Below is a small trained network, with its code and all its weights. Each question gives an input and a class and asks what happens when units are switched off, that is, made to give their printed mean instead of their output.

import numpy as np


def w(rows, s, z=0):
    codes = np.array(rows[::2]) - 128.0
    scale = np.full(codes.shape[1], s)
    scale[-1] = z or s
    return codes * scale


def f(y):
    return np.maximum(y, 0)


def log_softmax(a):
    a = a - a.max(-1, keepdims=True)
    return a - np.log(np.exp(a).sum(-1, keepdims=True))


def net(x, mask):
    res = np.array(x, float).reshape(1, 7) / 4 @ E
    y = f(res @ A[0][:, :-1].T + A[0][:, -1])
    res = res + np.where(mask, y, B[0][:, -1]) @ B[0][:, :-1]
    return log_softmax(res[-1] @ U[:, :-1].T + U[:, -1])


A, B = {}, {}
E = w([
[184,181,147,71,47,117,175,174,69,152,123],'x0',
[71,182,124,130,165,45,70,107,205,109,97],'x1',
[109,130,202,96,157,63,50,130,140,157,112],'x2',
[53,72,54,99,88,104,99,127,67,93,113],'x3',
[179,174,153,110,156,126,119,108,129,155,140],'x4',
[138,234,44,122,170,89,117,144,81,111,38],'x5',
[125,139,148,180,119,53,106,255,195,108,91],'x6',
],0.009)
A[0] = w([
[158,100,129,165,142,192,176,115,169,138,159,50],'N0',
[83,96,99,153,180,141,83,123,170,124,96,221],'N1',
[156,169,111,139,152,107,131,186,113,108,112,10],'N2',
[77,48,98,138,65,142,156,242,117,106,122,114],'N3',
[158,184,91,130,140,110,140,235,113,130,69,77],'N4',
[131,131,42,106,119,169,178,60,3,115,118,138],'N5',
],0.017,0.0011)
B[0] = w([
[173,149,142,126,167,219,203,133,204,120,151,177],'N0',
[94,95,99,165,198,81,101,112,166,92,113,185],'N1',
[141,195,164,121,141,146,149,191,164,134,75,180],'N2',
[116,10,128,164,15,7,148,169,33,98,179,196],'N3',
[148,202,138,144,127,159,100,248,129,159,26,218],'N4',
[103,138,11,117,117,255,70,52,6,145,113,252],'N5',
],0.0097,0.026)
U = w([
[177,126,146,139,130,212,191,118,152,107,190,13],'0',
[148,213,136,129,101,127,116,212,110,125,49,198],'1',
[116,155,63,105,103,202,99,94,52,121,122,194],'2',
[60,128,119,148,189,74,61,94,167,77,117,116],'3',
[142,209,201,2,97,72,104,99,121,164,152,189],'4',
[125,99,121,144,55,102,138,162,74,93,149,3],'5',
],0.0098,0.0013)

Each question gives the input, the list of numbers given to net, and the class t.
The units are the neurons (one row each of A and B). Each row of codes is followed by its name. A weight is (code - 128) times the scale printed after its matrix; where a second scale follows, it is the last column's (A, B and U).
mask holds one flag per neuron, in row order. A switched-off neuron (its flag False) gives its mean, the last column of its row in B, instead of its output. The means were averaged over made-up inputs and are rounded, as every weight is.
A unit's drop is (log p(t) with every unit on - log p(t) with that unit switched off) / (log p(t) with every unit on - log p(t) with every unit switched off).
The circuit of an input: a set's keep is (log p(t) with only the set's units on - log p(t) with every unit switched off) / (log p(t) with every unit on - log p(t) with every unit switched off). Starting from all 6 units, units are removed one at a time, each time the one whose removal leaves the highest keep (on an exact tie, the one counted first), for as long as the keep stays at least 0.8.
circuit, biggest first: the units of the circuit, biggest drop first
unit that matters most: the unit with the biggest drop
top k neurons: the k neurons with the biggest drops, biggest first
drop when u is switched off: that unit's drop, to one decimal
input [3,0,-6,-4,4,1,1], class 1: unit that matters most : N5
input [-2,8,-7,5,-4,4,4], class 1: top 2 neurons : N4, N2
input [2,7,5,-4,0,-4,2], class 3: circuit, biggest first : N4, N5
input [-8,-3,2,-5,1,2,1], class 3: top 2 neurons : N5, N1
input [0,0,-4,3,-4,4,4], class 1: top 2 neurons : N4, N2
input [-1,-6,-5,-3,-4,-1,0], class 0: top 2 neurons : N0, N4
input [-4,6,-4,1,-2,-8,-4], class 0: circuit, biggest first : N0, N5
input [-1,5,3,-1,1,-2,-8], class 3: top 3 neurons : N5, N4, N0
input [-7,-1,4,-8,-4,0,0], class 3: top 2 neurons : N1, N5
input [0,3,1,-5,7,0,-2], class 4: top 4 neurons : N5, N4, N1, N0
input [5,-6,4,5,-7,-8,-1], class 5: drop when N1 is switched off : 0.0
input [5,2,-2,7,5,-6,8], class 5: drop when N3 is switched off : 0.7
input [-8,6,4,5,8,6,2], class 3: drop when N1 is switched off : 0.6
input [2,2,-2,8,-8,4,3], class 5: drop when N3 is switched off : 1.9
input [-7,1,-6,5,-8,-4,3], class 5: circuit, biggest first : N3
